Below is a small trained network, with its code and all its weights. Each question gives an input and a target symbol and asks what happens when units are switched off, that is, made to give their printed mean instead of their output.

import numpy as np


def w(rows, s, z=0):
    codes = np.array(rows[::2]) - 128.0
    scale = np.full(codes.shape[1], s)
    scale[-1] = z or s
    return codes * scale


def f(y):
    return np.maximum(y, 0)


def softmax(a):
    e = np.exp(a - a.max(-1, keepdims=True))
    return e / e.sum(-1, keepdims=True)


def log_softmax(a):
    a = a - a.max(-1, keepdims=True)
    return a - np.log(np.exp(a).sum(-1, keepdims=True))


def net(x, mask):
    ids = ['ΔΘΨΩαγεζηλμπστφ'.index(c) for c in x.split()]
    T = len(ids)
    res = E[ids] + P[:T]
    r = res
    for j in range(2):
        rows = slice(4 * j, 4 * j + 4)
        q, k, v = (r @ M[0][rows].T for M in (Q, K, V))
        z = softmax(np.where(np.tri(T) > 0, q @ k.T / 4**0.5, -1e9)) @ v
        o = O[0][rows]
        res = res + np.where(mask[j], z, o[:, -1]) @ o[:, :-1]
    y = f(res @ A[0][:, :-1].T + A[0][:, -1])
    res = res + np.where(mask[2:10], y, B[0][:, -1]) @ B[0][:, :-1]
    return log_softmax(res[-1] @ U[:, :-1].T + U[:, -1])


Q, K, V, O, A, B = {}, {}, {}, {}, {}, {}
E = w([
[140,90,173,147,149,132,241,168,178],'Δ',
[137,64,93,118,121,67,83,89,142],'Θ',
[180,105,90,107,130,128,178,114,218],'Ψ',
[164,137,100,102,123,141,98,252,171],'Ω',
[132,145,151,85,97,101,138,61,186],'α',
[119,69,128,112,67,96,93,109,109],'γ',
[113,164,197,137,223,77,137,193,106],'ε',
[97,159,208,113,136,104,101,212,128],'ζ',
[117,169,134,126,79,165,131,247,186],'η',
[88,126,66,127,76,73,145,95,159],'λ',
[219,179,144,133,144,188,147,96,132],'μ',
[98,190,156,55,168,104,63,187,128],'π',
[120,154,147,228,128,113,78,78,153],'σ',
[71,105,101,154,45,109,113,118,117],'τ',
[135,188,127,109,109,109,73,71,103],'φ',
],0.023)
P = w([
[192,118,150,131,64,6,120,128,129],'0',
[159,144,177,126,118,58,118,134,160],'1',
[148,134,153,128,115,75,111,141,153],'2',
[138,152,161,133,138,99,118,140,151],'3',
[126,149,148,132,144,121,113,139,149],'4',
[112,150,147,137,152,141,109,139,150],'5',
[99,148,138,140,159,162,103,138,147],'6',
[91,148,134,148,161,181,94,143,151],'7',
[79,147,129,145,169,196,90,138,147],'8',
],0.015)
Q[0] = w([
[195,127,158,109,122,182,140,32,182],'H0',
[189,160,143,140,201,131,151,155,51],'H0',
[122,182,252,111,182,148,105,190,226],'H0',
[83,155,163,92,181,137,190,179,132],'H0',
[165,93,57,188,46,133,124,25,79],'H1',
[26,15,41,72,67,43,156,142,93],'H1',
[94,139,118,160,123,46,47,161,206],'H1',
[36,76,110,116,161,89,142,201,57],'H1',
],0.013)
K[0] = w([
[67,138,142,129,155,107,101,72,122],'H0',
[184,168,151,98,156,131,157,151,157],'H0',
[143,116,80,137,150,253,163,142,134],'H0',
[137,103,127,101,143,175,163,166,180],'H0',
[100,146,154,131,87,15,73,81,72],'H1',
[192,134,168,130,102,30,163,156,160],'H1',
[176,165,77,135,81,151,161,161,74],'H1',
[221,66,140,101,113,100,155,152,192],'H1',
],0.018)
V[0] = w([
[75,148,118,130,116,138,98,165,188],'H0',
[155,171,116,192,96,110,87,152,106],'H0',
[127,190,73,95,164,86,121,115,147],'H0',
[132,124,136,80,81,152,48,165,166],'H0',
[153,126,212,88,133,157,80,166,9],'H1',
[155,129,100,198,174,118,66,217,148],'H1',
[41,121,169,172,29,154,181,180,126],'H1',
[74,186,119,54,99,104,58,137,156],'H1',
],0.013)
O[0] = w([
[185,135,121,111,143,129,127,122,166,194],'H0',
[138,184,118,161,131,185,173,149,111,207],'H0',
[134,133,90,130,50,170,87,155,152,150],'H0',
[180,131,142,198,180,148,103,128,173,200],'H0',
[114,125,163,176,142,91,121,26,122,121],'H1',
[112,109,69,130,64,85,172,135,17,251],'H1',
[153,127,235,130,11,130,176,160,129,162],'H1',
[7,183,155,85,117,165,125,103,117,209],'H1',
],0.015,0.012)
A[0] = w([
[117,123,140,120,75,153,169,1,144,2],'N0',
[114,163,129,52,98,52,49,176,37,19],'N1',
[104,119,161,141,66,94,175,142,86,62],'N2',
[193,131,78,83,119,141,148,202,137,18],'N3',
[68,50,46,131,122,111,116,137,82,125],'N4',
[59,108,61,159,188,97,124,76,124,68],'N5',
[108,170,202,78,150,173,91,224,162,63],'N6',
[130,45,146,95,174,72,153,136,166,49],'N7',
],0.0086,0.0076)
B[0] = w([
[164,17,76,236,119,157,94,215,100,184],'N0',
[105,94,103,130,194,237,191,122,155,173],'N1',
[140,95,86,46,255,150,113,83,188,254],'N2',
[53,117,158,228,160,153,54,104,84,209],'N3',
[146,195,223,110,145,4,120,88,139,182],'N4',
[183,79,214,19,36,167,108,150,82,204],'N5',
[142,102,77,121,56,45,146,64,140,211],'N6',
[52,150,86,62,114,222,143,95,113,154],'N7',
],0.0076,0.019)
U = w([
[175,109,180,172,120,163,105,195,123,73],'Δ',
[144,156,200,90,156,87,86,254,118,187],'Θ',
[108,104,109,160,180,126,86,166,142,94],'Ψ',
[109,128,115,106,151,95,168,80,96,57],'Ω',
[136,136,94,135,161,117,137,84,176,133],'α',
[101,140,228,198,187,119,135,115,171,224],'γ',
[170,104,126,152,95,85,132,119,81,71],'ε',
[142,69,90,197,117,159,154,40,112,48],'ζ',
[135,64,138,111,153,172,166,180,127,152],'η',
[118,106,99,139,74,123,138,151,124,76],'λ',
[249,115,83,138,163,175,124,70,128,111],'μ',
[138,102,170,136,89,147,128,162,68,1],'π',
[132,174,101,166,143,161,182,182,52,244],'σ',
[197,167,193,128,89,165,199,152,132,174],'τ',
[129,169,159,130,145,227,103,119,141,47],'φ',
],0.0059,0.0042)

Each question gives the input, a string of symbols that net reads in full, and the target symbol t.
The units are the heads (4 rows each of Q, K, V and O) and the neurons (one row each of A and B). Each row of codes is followed by its name. A weight is (code - 128) times the scale printed after its matrix; where a second scale follows, it is the last column's (O, A, B and U).
mask holds one flag per unit, heads first, then neurons. A switched-off unit (its flag False) gives its mean, the last column of its rows in O or B, instead of its output. The means were averaged over made-up inputs and are rounded, as every weight is.
A unit's drop is (log p(t) with every unit on - log p(t) with that unit switched off) / (log p(t) with every unit on - log p(t) with every unit switched off).
The circuit of an input: a set's keep is (log p(t) with only the set's units on - log p(t) with every unit switched off) / (log p(t) with every unit on - log p(t) with every unit switched off). Starting from all 10 units, units are removed one at a time, each time the one whose removal leaves the highest keep (on an exact tie, the one counted first), for as long as the keep stays at least 0.8.
units of the circuit, in order: the units of the circuit, biggest drop first
unit that matters most: the unit with the biggest drop
k most important neurons: the k neurons with the biggest drops, biggest first
heads that matter: for each layer, one digit per head in row order, 1 if its drop is at least 0.15 and else 0, layers parted by /
input η μ τ λ λ, target η: units of the circuit, in order	[H1, N2, N0]
input Ω φ ζ λ σ ε μ, target σ: heads that matter	01
input Ψ η ζ Θ σ Ω ζ, target σ: heads that matter	11
input λ α ζ λ ε ζ ζ π Δ, target η: heads that matter	11
input φ α φ φ Δ λ, target φ: heads that matter	01
input ζ φ σ Δ ζ ζ τ λ Θ, target ζ: heads that matter	01
input σ η ε μ ζ π γ Ψ, target π: heads that matter	01
input μ Ψ Ω ζ λ, target μ: units of the circuit, in order	[H1]
input Ψ ε Ω λ, target Ψ: units of the circuit, in order	[H1, N3]
input σ γ Δ Ψ μ τ λ, target σ: units of the circuit, in order	[H0, H1]
input μ Θ Δ π, target η: units of the circuit, in order	[H0, N1]
input λ Ω ζ τ, target λ: units of the circuit, in order	[N6, H1, H0]
input ζ α Ψ, target ζ: units of the circuit, in order	[H1, N0]
input Ω σ Δ Ω α μ μ γ, target Ω: units of the circuit, in order	[H1, N4]
input γ σ σ ζ ε σ ε ζ, target γ: units of the circuit, in order	[H1, H0]
input τ μ Θ φ φ σ ζ σ γ, target τ: units of the circuit, in order	[H1]
input ζ ζ φ σ, target φ: units of the circuit, in order	[H1, N5]
input λ λ Θ σ λ Δ λ, target λ: units of the circuit, in order	[N6, H1, H0]
input Ω Ω ζ ζ ε μ ζ λ α, target λ: 2 most important neurons	[N6, N2]
input σ λ μ, target σ: 2 most important neurons	[N2, N5]
input η η Θ, target η: 2 most important neurons	[N2, N1]
input π μ α ζ γ Ψ ε Θ, target π: unit that matters most	N5
input Θ σ γ, target Θ: 2 most important neurons	[N4, N5]
input Ψ π ζ τ σ μ σ ζ τ, target Ψ: 2 most important neurons	[N3, N5]
input ζ Θ η α σ σ ζ λ, target ζ: 2 most important neurons	[N0, N2]
input Δ ζ ζ μ μ Ψ, target μ: 2 most important neurons	[N5, N3]
input η σ Δ, target η: 3 most important neurons	[N7, N2, N4]
input σ ζ μ ζ π μ Θ, target σ: unit that matters most	H0
